Below are the code and all the weights of a small trained network. Each question names an input and a class and asks about switching units off, where a switched-off unit gives its printed mean instead of its output.

import numpy as np


def w(rows, s, z=0):
    codes = np.array(rows[::2]) - 128.0
    scale = np.full(codes.shape[1], s)
    scale[-1] = z or s
    return codes * scale


def f(y):
    return y / 2 * (1 + np.tanh(0.7978845608 * (y + 0.044715 * y**3)))


def log_softmax(a):
    a = a - a.max(-1, keepdims=True)
    return a - np.log(np.exp(a).sum(-1, keepdims=True))


def net(x, mask):
    res = np.array(x, float).reshape(1, 6) / 4 @ E
    y = f(res @ A[0][:, :-1].T + A[0][:, -1])
    res = res + np.where(mask, y, B[0][:, -1]) @ B[0][:, :-1]
    return log_softmax(res[-1] @ U[:, :-1].T + U[:, -1])


A, B = {}, {}
E = w([
[150,74,22,98,220,45,15,22,83,96,65,178],'x0',
[138,151,175,189,64,66,175,42,168,254,34,248],'x1',
[123,122,127,123,131,134,122,132,131,135,125,132],'x2',
[223,42,108,59,66,225,227,78,38,79,129,204],'x3',
[56,44,199,185,88,33,131,211,49,20,75,174],'x4',
[16,142,112,27,40,87,101,64,216,57,239,229],'x5',
],0.0043)
A[0] = w([
[1,139,113,33,45,100,110,84,213,64,229,207,31],'n0',
[149,85,33,92,203,63,40,49,96,97,85,162,63],'n1',
[143,92,38,97,206,65,40,45,85,98,85,164,76],'n2',
[43,15,219,202,76,11,130,219,19,17,59,169,57],'n3',
[208,114,147,221,208,165,156,197,51,178,39,45,36],'n4',
[43,222,142,201,194,46,28,165,209,172,113,70,108],'n5',
[20,136,110,38,35,94,106,91,215,61,229,208,50],'n6',
[91,187,226,148,30,212,240,238,176,141,204,95,114],'n7',
[133,81,40,92,208,66,44,41,80,108,89,157,56],'n8',
[214,108,147,231,196,162,144,188,52,174,30,49,78],'n9',
[149,73,36,96,210,63,42,47,103,99,92,165,48],'n10',
[44,215,144,199,187,41,28,167,215,174,114,69,121],'n11',
[104,190,219,148,33,208,247,239,176,153,202,91,103],'n12',
[220,243,21,67,177,235,123,23,211,250,188,73,34],'n13',
[44,211,142,198,199,39,38,169,219,175,110,68,115],'n14',
[144,142,190,198,77,46,172,26,151,250,16,247,44],'n15',
[225,48,97,72,71,217,209,73,42,104,111,192,3],'n16',
[219,50,103,65,80,212,222,72,51,104,105,200,5],'n17',
[113,101,68,65,207,190,79,217,76,7,210,24,65],'n18',
[115,81,73,58,205,181,83,214,72,10,219,19,53],'n19',
],0.0037,0.00061)
B[0] = w([
[250,185,130,106,211,9,112,36,27,175,138,147,205],'n0',
[101,83,202,171,101,164,68,90,147,147,78,55,193],'n1',
[95,78,197,169,100,168,65,88,150,150,84,49,194],'n2',
[111,217,169,44,230,188,125,234,229,22,41,228,237],'n3',
[231,172,126,103,201,24,126,52,41,158,147,153,229],'n4',
[82,47,88,66,100,157,216,148,72,74,213,111,204],'n5',
[245,181,130,108,215,9,108,37,36,185,133,144,204],'n6',
[114,71,224,187,112,145,20,50,133,160,47,29,237],'n7',
[97,84,197,172,105,163,69,89,153,146,89,55,192],'n8',
[228,182,112,84,203,27,136,53,36,164,162,169,231],'n9',
[99,81,197,171,102,160,74,90,139,149,76,57,193],'n10',
[90,43,90,63,96,158,218,147,67,78,215,120,204],'n11',
[108,66,225,177,110,153,18,50,138,150,51,27,237],'n12',
[90,184,193,29,240,197,120,241,213,1,32,224,254],'n13',
[86,38,86,64,98,156,213,151,66,78,219,122,205],'n14',
[97,213,9,226,18,141,154,189,198,221,159,198,230],'n15',
[64,43,99,73,91,159,209,158,82,79,218,120,205],'n16',
[68,40,90,80,90,165,203,160,89,85,216,106,204],'n17',
[125,214,36,228,36,118,125,155,192,227,136,187,226],'n18',
[127,218,29,222,41,120,129,163,189,226,131,191,227],'n19',
],0.005,0.0044)
U = w([
[249,176,130,104,213,5,122,52,15,164,154,133,122],'0',
[88,50,236,202,84,176,46,77,158,149,67,6,255],'1',
[70,13,74,58,85,170,231,161,71,79,242,114,171],'2',
[116,230,10,254,17,126,136,169,212,208,139,183,64],'3',
[109,197,185,42,247,182,122,217,226,31,43,197,29],'4',
],0.0088,0.00039)

Each question gives the input, the list of numbers given to net, and the class t.
The units are the neurons (one row each of A and B). Each row of codes is followed by its name. A weight is (code - 128) times the scale printed after its matrix; where a second scale follows, it is the last column's (A, B and U).
mask holds one flag per neuron, in row order. A switched-off neuron (its flag False) gives its mean, the last column of its row in B, instead of its output. The means were averaged over made-up inputs and are rounded, as every weight is.
A unit's drop is (log p(t) with every unit on - log p(t) with that unit switched off) / (log p(t) with every unit on - log p(t) with every unit switched off).
The circuit of an input: a set's keep is (log p(t) with only the set's units on - log p(t) with every unit switched off) / (log p(t) with every unit on - log p(t) with every unit switched off). Starting from the 12 units with the biggest drops (on a tie, the unit counted first), units are removed one at a time, each time the one whose removal leaves the highest keep (on an exact tie, the one counted first), for as long as the keep stays at least 0.8.
units of the circuit, in order: the units of the circuit, biggest drop first
top k neurons: the k neurons with the biggest drops, biggest first
drop of u: that unit's drop, to one decimal
input [-6,7,-7,6,-8,-1], class 4: units of the circuit, in order	(n13)
input [-8,-8,4,-1,8,0], class 1: top 4 neurons	(n7, n12, n15, n13)
input [-4,0,-7,7,2,-8], class 0: top 2 neurons	(n4, n9)
input [-7,-8,4,4,-8,-5], class 3: top 3 neurons	(n18, n19, n3)
input [-5,-6,2,3,-6,-7], class 0: top 3 neurons	(n4, n9, n3)
input [5,-7,-4,-4,-6,-2], class 3: top 3 neurons	(n18, n19, n3)
input [8,7,2,8,4,-7], class 1: units of the circuit, in order	(n2, n8)
input [-7,-2,7,-3,-4,7], class 0: top 2 neurons	(n0, n6)
input [-6,6,3,-4,4,3], class 1: top 4 neurons	(n7, n12, n19, n18)
input [1,-7,-7,2,-4,8], class 0: top 2 neurons	(n0, n6)
input [-7,-5,3,5,6,-2], class 1: top 3 neurons	(n7, n12, n13)
input [2,-6,1,0,6,-7], class 0: top 4 neurons	(n9, n4, n13, n15)
input [-4,-1,4,-7,3,7], class 0: top 2 neurons	(n0, n6)
input [3,2,-3,5,1,7], class 0: units of the circuit, in order	(n0)
input [-4,-5,-4,-6,0,-8], class 0: top 2 neurons	(n4, n9)
input [3,-2,-4,2,3,2], class 1: top 2 neurons	(n13, n9)
input [7,1,0,5,1,-6], class 1: drop of n1	0.4
input [-5,6,2,6,-8,3], class 4: drop of n18	0.1
input [5,2,8,5,-2,-4], class 1: drop of n14	0.2
input [3,-8,-7,-7,8,0], class 3: units of the circuit, in order	(n19)
input [5,5,-2,-6,-4,4], class 2: drop of n1	0.0
